Below is a small trained network, with its code and all its weights. Each question gives an input and a class and asks what happens when units are switched off, that is, made to give their printed mean instead of their output.

import numpy as np


def w(rows, s, z=0):
    codes = np.array(rows[::2]) - 128.0
    scale = np.full(codes.shape[1], s)
    scale[-1] = z or s
    return codes * scale


def norm(h):
    return h / np.sqrt((h * h).mean(-1, keepdims=True) + 1e-5)


def f(y):
    return np.maximum(y, 0)


def log_softmax(a):
    a = a - a.max(-1, keepdims=True)
    return a - np.log(np.exp(a).sum(-1, keepdims=True))


def net(x, mask):
    res = np.array(x, float).reshape(1, 4) / 4 @ E
    u = 0
    for l in range(2):
        y = f(norm(res) @ A[l][:, :-1].T + A[l][:, -1])
        res = res + np.where(mask[u : u + 4], y, B[l][:, -1]) @ B[l][:, :-1]
        u += 4
    return log_softmax(norm(res)[-1] @ U[:, :-1].T + U[:, -1])


A, B = {}, {}
E = w([
[162,135,204,91,197,138,154,145,49],'x0',
[66,54,94,253,51,95,118,157,147],'x1',
[203,44,192,100,56,58,117,217,254],'x2',
[149,149,128,176,118,108,136,155,140],'x3',
],0.0076)
A[0] = w([
[26,162,45,221,89,144,66,149,24,10],'0.n1',
[143,215,131,100,130,128,172,69,116,93],'0.n2',
[35,41,48,92,157,158,139,57,139,38],'0.n3',
[66,64,68,107,3,129,96,119,228,176],'0.n4',
],0.0056,0.0012)
B[0] = w([
[152,253,101,1,59,97,69,32,104,221],'0.n1',
[77,91,212,179,61,197,163,147,81,185],'0.n2',
[224,211,135,120,61,14,132,122,72,175],'0.n3',
[35,68,33,239,82,129,105,194,56,254],'0.n4',
],0.007,0.0066)
A[1] = w([
[179,24,253,85,121,40,100,168,131,251],'1.n1',
[176,157,138,116,245,139,152,84,37,33],'1.n2',
[91,157,117,23,59,178,41,126,204,74],'1.n3',
[39,237,93,141,52,141,135,98,85,28],'1.n4',
],0.0054,0.0015)
B[1] = w([
[133,166,121,116,80,96,80,56,133,238],'1.n1',
[91,45,140,173,202,107,159,201,114,209],'1.n2',
[123,139,123,220,72,49,43,146,183,174],'1.n3',
[93,78,254,21,197,55,128,213,159,253],'1.n4',
],0.0083,0.0058)
U = w([
[122,209,237,53,196,63,178,89,132,7],'0',
[113,183,109,165,60,62,146,37,165,56],'1',
[34,84,112,210,215,198,253,124,80,220],'2',
],0.0052,0.0016)

Each question gives the input, the list of numbers given to net, and the class t.
The units are the neurons (one row each of A and B). Each row of codes is followed by its name. A weight is (code - 128) times the scale printed after its matrix; where a second scale follows, it is the last column's (A, B and U).
mask holds one flag per neuron, layer by layer. A switched-off neuron (its flag False) gives its mean, the last column of its row in B, instead of its output. The means were averaged over made-up inputs and are rounded, as every weight is.
A unit's drop is (log p(t) with every unit on - log p(t) with that unit switched off) / (log p(t) with every unit on - log p(t) with every unit switched off).
The circuit of an input: a set's keep is (log p(t) with only the set's units on - log p(t) with every unit switched off) / (log p(t) with every unit on - log p(t) with every unit switched off). Starting from all 8 units, units are removed one at a time, each time the one whose removal leaves the highest keep (on an exact tie, the one counted first), for as long as the keep stays at least 0.8.
units of the circuit, in order: the units of the circuit, biggest drop first
top k neurons: the k neurons with the biggest drops, biggest first
top k neurons in layer l: the k neurons of layer l with the biggest drops, biggest first
drop when u is switched off: that unit's drop, to one decimal
input [2,-6,-2,-1], class 2: units of the circuit, in order => (0.n1 1.n2)
input [-2,-6,6,-4], class 1: top 3 neurons => (1.n4 1.n3 1.n1)
input [1,-7,0,-8], class 2: top 3 neurons => (0.n1 1.n2 1.n4)
input [3,-6,-2,6], class 2: top 2 neurons => (0.n1 1.n2)
input [-7,-3,-5,5], class 0: units of the circuit, in order => (1.n4)
input [6,6,-4,-8], class 0: top 3 neurons => (0.n1 1.n4 0.n4)
input [-7,3,6,2], class 2: top 2 neurons => (0.n4 0.n1)
input [5,-7,-2,-5], class 2: units of the circuit, in order => (1.n2 0.n1)
input [3,7,-1,-4], class 0: units of the circuit, in order => (1.n4 0.n1)
input [5,2,2,-1], class 1: units of the circuit, in order => (1.n1 1.n4)
input [8,-6,-1,-7], class 2: top 3 neurons in layer 0 => (0.n1 0.n3 0.n2)
input [6,-1,-1,-8], class 2: top 2 neurons => (1.n2 0.n1)
input [-6,1,7,-2], class 2: top 3 neurons => (0.n4 0.n1 0.n3)
input [-5,-1,-2,3], class 0: top 2 neurons in layer 1 => (1.n4 1.n1)
input [7,-8,-2,3], class 2: top 3 neurons => (1.n2 0.n1 1.n4)
input [4,6,-1,-1], class 0: top neuron => (1.n4)
input [6,7,0,-8], class 0: top 2 neurons in layer 1 => (1.n4 1.n3)
input [2,-6,-4,-4], class 2: top 3 neurons => (0.n1 1.n2 1.n1)
input [4,-8,0,-2], class 2: top 3 neurons in layer 0 => (0.n1 0.n3 0.n2)
input [1,3,-3,-7], class 0: top 2 neurons in layer 1 => (1.n4 1.n1)
input [-8,-2,-2,5], class 0: top 2 neurons => (1.n4 0.n1)
input [-7,0,-3,3], class 0: drop when 0.n1 is switched off => 0.2
input [-7,-4,-8,-8], class 0: drop when 0.n4 is switched off => 0.1
input [4,8,-5,7], class 0: drop when 0.n4 is switched off => 0.1
input [-8,-4,-2,6], class 0: drop when 0.n4 is switched off => -0.1
